Here is a tiny trained network, its code and every weight. The questions are about switching its units off for an input and a class, where a switched-off unit gives its printed mean instead of its output.

import numpy as np


def w(rows, s, z=0):
    codes = np.array(rows[::2]) - 128.0
    scale = np.full(codes.shape[1], s)
    scale[-1] = z or s
    return codes * scale


def norm(h):
    return h / np.sqrt((h * h).mean(-1, keepdims=True) + 1e-5)


def f(y):
    return np.maximum(y, 0)


def log_softmax(a):
    a = a - a.max(-1, keepdims=True)
    return a - np.log(np.exp(a).sum(-1, keepdims=True))


def net(x, mask):
    res = np.array(x, float).reshape(1, 4) / 4 @ E
    u = 0
    for l in range(4):
        y = f(norm(res) @ A[l][:, :-1].T + A[l][:, -1])
        res = res + np.where(mask[u : u + 4], y, B[l][:, -1]) @ B[l][:, :-1]
        u += 4
    return log_softmax(norm(res)[-1] @ U[:, :-1].T + U[:, -1])


A, B = {}, {}
E = w([
[73,99,101,120,225,205,155,218],'x0',
[104,104,240,191,242,64,69,210],'x1',
[22,248,153,134,170,166,170,198],'x2',
[108,85,47,88,169,10,36,87],'x3',
],0.0017)
A[0] = w([
[83,202,167,135,156,159,155,218,157],'L0N1',
[130,172,124,121,56,211,152,115,253],'L0N2',
[159,123,113,131,60,117,122,35,4],'L0N3',
[70,255,130,124,86,149,153,137,53],'L0N4',
],0.0089,0.0013)
B[0] = w([
[231,50,160,181,173,162,53,225,255],'L0N1',
[92,181,193,167,207,226,223,158,241],'L0N2',
[173,78,60,74,69,68,106,52,224],'L0N3',
[37,254,161,68,109,53,133,110,221],'L0N4',
],0.0051,0.0067)
A[1] = w([
[115,108,186,165,178,90,77,192,48],'L1N1',
[114,130,204,197,129,122,107,178,8],'L1N2',
[67,118,112,124,231,124,112,188,252],'L1N3',
[107,141,208,201,186,171,86,252,81],'L1N4',
],0.013,0.00027)
B[1] = w([
[108,138,144,149,164,194,147,184,207],'L1N1',
[119,121,132,155,141,143,135,140,190],'L1N2',
[162,123,153,164,144,211,156,166,184],'L1N3',
[182,89,150,180,152,255,175,174,250],'L1N4',
],0.0094,0.019)
A[2] = w([
[193,69,149,182,155,254,206,133,89],'L2N1',
[108,100,182,167,243,87,78,172,123],'L2N2',
[33,168,67,86,151,102,80,175,253],'L2N3',
[76,101,151,185,115,147,126,189,57],'L2N4',
],0.0079,0.00061)
B[2] = w([
[135,90,152,199,163,180,57,255,253],'L2N1',
[155,101,139,159,150,175,156,145,153],'L2N2',
[151,67,151,188,137,188,110,188,134],'L2N3',
[185,122,121,116,130,181,158,123,165],'L2N4',
],0.0058,0.018)
A[3] = w([
[70,115,183,180,177,90,107,167,81],'L3N1',
[108,152,174,153,143,186,206,112,12],'L3N2',
[164,106,87,124,106,184,200,60,208],'L3N3',
[143,145,217,144,97,1,82,113,252],'L3N4',
],0.007,0.00033)
B[3] = w([
[207,85,121,150,126,177,138,122,190],'L3N1',
[205,67,145,94,190,83,135,97,255],'L3N2',
[123,118,161,156,253,96,75,223,185],'L3N3',
[180,43,83,163,175,192,127,166,165],'L3N4',
],0.004,0.0059)
U = w([
[31,169,131,147,35,66,86,120,3],'0',
[56,234,161,79,115,84,180,85,97],'1',
[154,103,162,202,169,254,147,227,181],'2',
[172,52,36,90,111,35,63,74,160],'3',
],0.007,0.0047)

Each question gives the input, the list of numbers given to net, and the class t.
The units are the neurons (one row each of A and B). Each row of codes is followed by its name. A weight is (code - 128) times the scale printed after its matrix; where a second scale follows, it is the last column's (A, B and U).
mask holds one flag per neuron, layer by layer. A switched-off neuron (its flag False) gives its mean, the last column of its row in B, instead of its output. The means were averaged over made-up inputs and are rounded, as every weight is.
A unit's drop is (log p(t) with every unit on - log p(t) with that unit switched off) / (log p(t) with every unit on - log p(t) with every unit switched off).
top k neurons: the k neurons with the biggest drops, biggest first
top k neurons in layer l: the k neurons of layer l with the biggest drops, biggest first
drop of u: that unit's drop, to one decimal
input [-5,4,-6,-3], class 3: top 3 neurons	L1N4; L1N1; L1N3
input [-6,-1,3,0], class 1: top 3 neurons	L1N4; L2N1; L0N1
input [-7,-8,5,-3], class 1: top 3 neurons	L1N4; L0N4; L2N1
input [-7,-7,0,4], class 3: top 2 neurons	L1N4; L1N1
input [-4,-7,1,-2], class 1: top 2 neurons	L1N4; L2N1
input [-7,-8,-6,0], class 3: top 3 neurons	L1N4; L0N3; L1N1
input [0,-8,0,2], class 3: top neuron in layer 2	L2N1
input [-5,-2,-1,-2], class 3: top 4 neurons	L0N3; L1N1; L1N4; L1N3
input [-5,-1,1,8], class 3: top 2 neurons	L1N4; L1N1
input [-3,-6,-4,2], class 3: top 3 neurons	L1N4; L0N3; L1N1
input [-6,-5,-8,-3], class 3: top 2 neurons in layer 1	L1N4; L1N1
input [-8,-5,0,-7], class 1: top 3 neurons in layer 0	L0N3; L0N4; L0N1
input [-6,-4,5,2], class 1: top 2 neurons	L1N4; L2N1
input [-5,-4,3,-2], class 1: top 2 neurons in layer 0	L0N4; L0N3
input [-5,-3,-4,4], class 3: drop of L1N4	0.6
input [-4,-6,-3,5], class 3: drop of L2N4	0.0
